Below is a small trained network, with its code and all its weights. Each question gives an input and a target symbol and asks what happens when units are switched off, that is, made to give their printed mean instead of their output.

import numpy as np


def w(rows, s, z=0):
    codes = np.array(rows[::2]) - 128.0
    scale = np.full(codes.shape[1], s)
    scale[-1] = z or s
    return codes * scale


def norm(h):
    return h / np.sqrt((h * h).mean(-1, keepdims=True) + 1e-5)


def f(y):
    return np.maximum(y, 0)


def softmax(a):
    e = np.exp(a - a.max(-1, keepdims=True))
    return e / e.sum(-1, keepdims=True)


def log_softmax(a):
    a = a - a.max(-1, keepdims=True)
    return a - np.log(np.exp(a).sum(-1, keepdims=True))


def net(x, mask):
    ids = ['αδεμπστ'.index(c) for c in x.split()]
    T = len(ids)
    res = E[ids] + P[:T]
    r = norm(res)
    for j in range(2):
        rows = slice(2 * j, 2 * j + 2)
        q, k, v = (r @ M[0][rows].T for M in (Q, K, V))
        z = softmax(np.where(np.tri(T) > 0, q @ k.T / 2**0.5, -1e9)) @ v
        o = O[0][rows]
        res = res + np.where(mask[j], z, o[:, -1]) @ o[:, :-1]
    y = f(norm(res) @ A[0][:, :-1].T + A[0][:, -1])
    res = res + np.where(mask[2:14], y, B[0][:, -1]) @ B[0][:, :-1]
    return log_softmax(norm(res)[-1] @ U[:, :-1].T + U[:, -1])


Q, K, V, O, A, B = {}, {}, {}, {}, {}, {}
E = w([
[177,155,94,253,201],'α',
[67,66,33,66,189],'δ',
[138,92,105,185,236],'ε',
[120,134,116,206,208],'μ',
[180,91,60,93,210],'π',
[25,90,17,122,150],'σ',
[142,145,107,143,255],'τ',
],0.0021)
P = w([
[109,151,88,117,137],'0',
[131,56,106,147,120],'1',
[117,109,157,120,133],'2',
[135,148,66,78,221],'3',
[101,82,107,185,157],'4',
[136,110,182,127,106],'5',
[126,133,71,65,241],'6',
[139,71,113,208,96],'7',
[125,121,189,111,96],'8',
[130,127,77,69,254],'9',
[71,84,165,162,135],'10',
[122,127,190,105,92],'11',
],0.0058)
Q[0] = w([
[184,143,161,8,120],'H0',
[173,186,150,128,108],'H0',
[58,115,91,108,131],'H1',
[126,6,184,140,143],'H1',
],0.015)
K[0] = w([
[140,81,9,154,199],'H0',
[160,89,116,176,115],'H0',
[36,126,118,119,140],'H1',
[122,176,228,63,90],'H1',
],0.014)
V[0] = w([
[225,23,74,90,158],'H0',
[174,102,85,254,69],'H0',
[71,54,122,71,79],'H1',
[216,121,148,41,173],'H1',
],0.0071)
O[0] = w([
[110,138,222,96,111,253],'H0',
[75,147,162,100,254,42],'H0',
[216,101,169,143,200,181],'H1',
[90,102,91,39,132,158],'H1',
],0.005,0.0034)
A[0] = w([
[192,158,167,30,129,116],'N0',
[152,103,215,105,57,150],'N1',
[149,94,92,86,162,135],'N2',
[106,154,104,56,233,197],'N3',
[38,187,107,61,90,1],'N4',
[126,137,161,173,114,192],'N5',
[85,84,202,128,94,18],'N6',
[168,178,228,107,161,151],'N7',
[106,142,122,46,127,98],'N8',
[113,227,194,121,153,47],'N9',
[154,123,55,153,169,70],'N10',
[177,255,74,70,142,216],'N11',
],0.0077,0.0019)
B[0] = w([
[57,64,108,208,94,204],'N0',
[149,194,79,40,145,203],'N1',
[117,111,169,164,113,193],'N2',
[160,52,77,74,215,254],'N3',
[151,225,127,200,55,152],'N4',
[118,97,154,100,111,164],'N5',
[82,140,212,155,119,182],'N6',
[109,198,106,107,10,202],'N7',
[135,195,106,127,169,172],'N8',
[185,155,207,196,76,155],'N9',
[130,209,133,105,131,183],'N10',
[49,231,79,175,175,192],'N11',
],0.013,0.0057)
U = w([
[88,86,83,78,208,250],'α',
[254,128,110,28,82,107],'δ',
[41,71,252,182,104,134],'ε',
[78,244,59,223,169,111],'μ',
[73,176,226,11,145,5],'π',
[234,128,171,214,111,174],'σ',
[110,58,53,162,1,53],'τ',
],0.0083,0.0031)

Each question gives the input, a string of symbols that net reads in full, and the target symbol t.
The units are the heads (2 rows each of Q, K, V and O) and the neurons (one row each of A and B). Each row of codes is followed by its name. A weight is (code - 128) times the scale printed after its matrix; where a second scale follows, it is the last column's (O, A, B and U).
mask holds one flag per unit, heads first, then neurons. A switched-off unit (its flag False) gives its mean, the last column of its rows in O or B, instead of its output. The means were averaged over made-up inputs and are rounded, as every weight is.
A unit's drop is (log p(t) with every unit on - log p(t) with that unit switched off) / (log p(t) with every unit on - log p(t) with every unit switched off).
The circuit of an input: a set's keep is (log p(t) with only the set's units on - log p(t) with every unit switched off) / (log p(t) with every unit on - log p(t) with every unit switched off). Starting from the 12 units with the biggest drops (on a tie, the unit counted first), units are removed one at a time, each time the one whose removal leaves the highest keep (on an exact tie, the one counted first), for as long as the keep stays at least 0.8.
circuit, biggest first: the units of the circuit, biggest drop first
unit that matters most: the unit with the biggest drop
top k neurons: the k neurons with the biggest drops, biggest first
heads that matter: for each layer, one digit per head in row order, 1 if its drop is at least 0.15 and else 0, layers parted by /
input π ε π μ π, target π: circuit, biggest first -> H0; N1; N6
input π τ α σ δ α ε α δ τ ε, target δ: circuit, biggest first -> H0; N1; N11
input σ α τ τ μ, target τ: circuit, biggest first -> H0; N11
input α α σ τ δ δ τ π, target δ: top neuron -> N1
input τ ε δ δ ε, target δ: circuit, biggest first -> N0; N11
input δ ε ε μ π, target ε: top 3 neurons -> N1; N3; N11
input σ π π, target α: circuit, biggest first -> H1; N3
input μ μ δ δ μ τ τ τ, target τ: top 2 neurons -> N3; N11
input μ α μ μ μ π, target α: circuit, biggest first -> H1; N3; H0
input ε δ σ α ε ε α σ τ π σ, target τ: circuit, biggest first -> H0; N11
input μ μ δ, target τ: circuit, biggest first -> H1; N0; N11; H0
input δ ε ε δ δ α, target σ: circuit, biggest first -> N9; H0; N11
input α μ α ε α, target α: heads that matter -> 10
input τ π μ ε δ ε μ α, target ε: top 2 neurons -> N1; N3
input μ δ δ ε μ δ σ μ, target δ: heads that matter -> 00
input δ α α, target σ: heads that matter -> 11
input μ π δ μ ε τ τ α, target τ: unit that matters most -> N3
input α δ π σ π ε τ α τ μ π, target τ: heads that matter -> 11
input μ δ ε α μ τ μ ε τ μ ε, target τ: heads that matter -> 10
input δ σ μ μ ε δ α δ, target δ: heads that matter -> 10
input μ τ δ δ μ σ, target δ: unit that matters most -> H1
